Here is a tiny trained network, its code and every weight. The questions are about switching its units off for an input and a class, where a switched-off unit gives its printed mean instead of its output.

import numpy as np


def w(rows, s, z=0):
    codes = np.array(rows[::2]) - 128.0
    scale = np.full(codes.shape[1], s)
    scale[-1] = z or s
    return codes * scale


def f(y):
    return np.maximum(y, 0)


def log_softmax(a):
    a = a - a.max(-1, keepdims=True)
    return a - np.log(np.exp(a).sum(-1, keepdims=True))


def net(x, mask):
    res = np.array(x, float).reshape(1, 4) / 4 @ E
    y = f(res @ A[0][:, :-1].T + A[0][:, -1])
    res = res + np.where(mask, y, B[0][:, -1]) @ B[0][:, :-1]
    return log_softmax(res[-1] @ U[:, :-1].T + U[:, -1])


A, B = {}, {}
E = w([
[231,107,158,192],'x0',
[118,111,142,133],'x1',
[93,46,37,181],'x2',
[72,248,152,213],'x3',
],0.012)
A[0] = w([
[90,96,31,143,173],'neuron 1',
[184,73,152,39,10],'neuron 2',
[66,138,97,61,93],'neuron 3',
[108,109,120,78,105],'neuron 4',
[149,135,155,123,178],'neuron 5',
[88,119,114,95,3],'neuron 6',
[142,152,211,49,175],'neuron 7',
[106,103,109,144,145],'neuron 8',
[135,100,126,85,20],'neuron 9',
[129,98,71,168,163],'neuron 10',
[164,125,117,102,60],'neuron 11',
[168,142,185,68,175],'neuron 12',
[133,120,90,145,169],'neuron 13',
[128,80,97,181,196],'neuron 14',
[158,127,99,155,114],'neuron 15',
[38,173,123,137,70],'neuron 16',
[110,87,121,153,85],'neuron 17',
[134,183,114,212,37],'neuron 18',
[255,101,143,208,11],'neuron 19',
[137,135,169,102,170],'neuron 20',
[142,129,80,127,54],'neuron 21',
[165,54,77,80,88],'neuron 22',
[66,134,96,52,21],'neuron 23',
[161,103,105,69,62],'neuron 24',
[142,117,108,89,48],'neuron 25',
],0.017,0.002)
B[0] = w([
[91,200,98,92,218],'neuron 1',
[155,171,142,192,235],'neuron 2',
[179,34,188,76,197],'neuron 3',
[158,89,142,167,171],'neuron 4',
[106,144,72,94,162],'neuron 5',
[159,132,164,104,162],'neuron 6',
[77,220,47,108,226],'neuron 7',
[105,149,72,121,162],'neuron 8',
[149,162,106,181,171],'neuron 9',
[36,222,55,83,192],'neuron 10',
[139,118,123,154,160],'neuron 11',
[85,167,94,88,208],'neuron 12',
[94,161,101,104,161],'neuron 13',
[97,165,110,95,196],'neuron 14',
[111,118,138,88,158],'neuron 15',
[200,110,161,178,210],'neuron 16',
[88,144,118,124,165],'neuron 17',
[178,122,148,208,207],'neuron 18',
[204,5,171,32,248],'neuron 19',
[72,204,56,81,171],'neuron 20',
[129,138,90,137,151],'neuron 21',
[125,132,155,185,244],'neuron 22',
[159,1,167,61,197],'neuron 23',
[153,144,146,229,194],'neuron 24',
[124,133,140,200,163],'neuron 25',
],0.009,0.017)
U = w([
[66,221,46,56,110],'0',
[153,79,155,50,249],'1',
[141,172,139,251,4],'2',
],0.018,0.003)

Each question gives the input, the list of numbers given to net, and the class t.
The units are the neurons (one row each of A and B). Each row of codes is followed by its name. A weight is (code - 128) times the scale printed after its matrix; where a second scale follows, it is the last column's (A, B and U).
mask holds one flag per neuron, in row order. A switched-off neuron (its flag False) gives its mean, the last column of its row in B, instead of its output. The means were averaged over made-up inputs and are rounded, as every weight is.
A unit's drop is (log p(t) with every unit on - log p(t) with that unit switched off) / (log p(t) with every unit on - log p(t) with every unit switched off).
The circuit of an input: a set's keep is (log p(t) with only the set's units on - log p(t) with every unit switched off) / (log p(t) with every unit on - log p(t) with every unit switched off). Starting from the 12 units with the biggest drops (on a tie, the unit counted first), units are removed one at a time, each time the one whose removal leaves the highest keep (on an exact tie, the one counted first), for as long as the keep stays at least 0.8.
units of the circuit, in order: the units of the circuit, biggest drop first
unit that matters most: the unit with the biggest drop
k most important neurons: the k neurons with the biggest drops, biggest first
drop of u: that unit's drop, to one decimal
input [-2,6,-4,5], class 2: unit that matters most -> neuron 16
input [-6,3,-5,-7], class 2: units of the circuit, in order -> (neuron 2; neuron 24)
input [-3,-1,-2,-3], class 1: 3 most important neurons -> (neuron 23; neuron 18; neuron 3)
input [-3,-3,7,-7], class 0: 2 most important neurons -> (neuron 1; neuron 10)
input [0,8,7,-8], class 2: 4 most important neurons -> (neuron 22; neuron 24; neuron 2; neuron 7)
input [-8,-8,-5,-6], class 1: 2 most important neurons -> (neuron 23; neuron 3)
input [8,5,-8,6], class 0: 2 most important neurons -> (neuron 7; neuron 20)
input [8,-2,-8,0], class 0: 3 most important neurons -> (neuron 7; neuron 12; neuron 20)
input [-5,-1,-1,6], class 2: 2 most important neurons -> (neuron 19; neuron 16)
input [8,6,-8,0], class 0: 3 most important neurons -> (neuron 7; neuron 12; neuron 20)
input [2,3,4,-5], class 2: 3 most important neurons -> (neuron 22; neuron 7; neuron 24)
input [-3,4,6,-7], class 2: 2 most important neurons -> (neuron 22; neuron 24)
input [-6,-3,4,-3], class 1: 2 most important neurons -> (neuron 23; neuron 3)
input [-7,7,-1,-5], class 1: unit that matters most -> neuron 23
input [8,-3,1,-2], class 1: drop of neuron 19 -> 0.4
input [7,5,0,7], class 1: drop of neuron 19 -> 1.0
input [2,7,-8,8], class 0: drop of neuron 24 -> 0.3
